Here is a tiny trained network, its code and every weight. The questions are about switching its units off for an input and a class, where a switched-off unit gives its printed mean instead of its output.

import numpy as np


def w(rows, s, z=0):
    codes = np.array(rows[::2]) - 128.0
    scale = np.full(codes.shape[1], s)
    scale[-1] = z or s
    return codes * scale


def f(y):
    return np.maximum(y, 0)


def log_softmax(a):
    a = a - a.max(-1, keepdims=True)
    return a - np.log(np.exp(a).sum(-1, keepdims=True))


def net(x, mask):
    res = np.array(x, float).reshape(1, 6) / 4 @ E
    y = f(res @ A[0][:, :-1].T + A[0][:, -1])
    res = res + np.where(mask, y, B[0][:, -1]) @ B[0][:, :-1]
    return log_softmax(res[-1] @ U[:, :-1].T + U[:, -1])


A, B = {}, {}
E = w([
[176,138,185,68,138,152],'x0',
[128,119,89,125,167,93],'x1',
[144,218,128,173,157,99],'x2',
[69,148,147,70,84,128],'x3',
[154,99,127,101,152,114],'x4',
[120,75,89,141,121,7],'x5',
],0.017)
A[0] = w([
[108,109,95,95,96,94,205],'n0',
[198,62,151,95,100,105,128],'n1',
[178,141,142,182,117,63,191],'n2',
[166,8,106,228,96,128,113],'n3',
[122,127,91,196,135,103,230],'n4',
[93,179,137,159,42,95,252],'n5',
],0.012,0.003)
B[0] = w([
[32,26,146,53,89,143,197],'n0',
[218,2,59,72,199,140,217],'n1',
[189,180,115,120,191,42,207],'n2',
[172,43,79,239,109,178,253],'n3',
[3,226,105,200,130,170,214],'n4',
[60,120,252,142,75,97,198],'n5',
],0.0085,0.014)
U = w([
[169,51,87,9,192,124,102],'0',
[80,223,113,169,198,83,64],'1',
[156,218,222,71,81,236,253],'2',
[156,105,85,208,52,166,94],'3',
[114,91,234,93,78,78,80],'4',
[27,95,117,114,128,98,76],'5',
],0.011,0.0067)

Each question gives the input, the list of numbers given to net, and the class t.
The units are the neurons (one row each of A and B). Each row of codes is followed by its name. A weight is (code - 128) times the scale printed after its matrix; where a second scale follows, it is the last column's (A, B and U).
mask holds one flag per neuron, in row order. A switched-off neuron (its flag False) gives its mean, the last column of its row in B, instead of its output. The means were averaged over made-up inputs and are rounded, as every weight is.
A unit's drop is (log p(t) with every unit on - log p(t) with that unit switched off) / (log p(t) with every unit on - log p(t) with every unit switched off).
The circuit of an input: a set's keep is (log p(t) with only the set's units on - log p(t) with every unit switched off) / (log p(t) with every unit on - log p(t) with every unit switched off). Starting from all 6 units, units are removed one at a time, each time the one whose removal leaves the highest keep (on an exact tie, the one counted first), for as long as the keep stays at least 0.8.
units of the circuit, in order: the units of the circuit, biggest drop first
most important unit: the unit with the biggest drop
top k neurons: the k neurons with the biggest drops, biggest first
drop of u: that unit's drop, to one decimal
input [-7,-5,5,6,8,-2], class 2: top 4 neurons => (n1, n3, n0, n2)
input [-7,1,2,-7,-1,-3], class 1: top 2 neurons => (n4, n2)
input [-2,-2,7,6,1,0], class 4: units of the circuit, in order => (n5)
input [1,8,2,0,4,-5], class 2: units of the circuit, in order => (n1, n2)
input [5,5,5,7,-3,6], class 4: top 2 neurons => (n5, n4)
input [-3,-8,-1,2,-3,8], class 4: top 3 neurons => (n5, n2, n1)
input [3,7,1,8,-8,4], class 4: units of the circuit, in order => (n5, n4)
input [-6,2,2,-2,-1,2], class 1: top 3 neurons => (n4, n2, n1)
input [-3,3,1,-3,2,-7], class 2: top 3 neurons => (n3, n2, n1)
input [8,8,7,-4,5,-4], class 1: top 3 neurons => (n1, n0, n2)
input [-5,6,-2,-4,7,5], class 3: top 2 neurons => (n3, n4)
input [2,-5,-4,5,1,5], class 0: top 2 neurons => (n1, n4)
input [1,3,-8,-6,-8,8], class 3: top 2 neurons => (n3, n4)
input [1,-8,-3,3,-7,7], class 4: top 2 neurons => (n5, n4)
input [-6,2,6,8,-3,-3], class 2: most important unit => n5
input [0,1,-1,-3,-5,-3], class 2: top 2 neurons => (n3, n1)
input [4,5,4,-8,3,-5], class 1: drop of n3 => 0.1
input [-1,-2,7,8,-7,4], class 4: drop of n5 => 1.2
input [6,-5,-4,8,1,8], class 0: drop of n1 => 2.3
input [2,-6,-8,7,4,-2], class 0: most important unit => n1
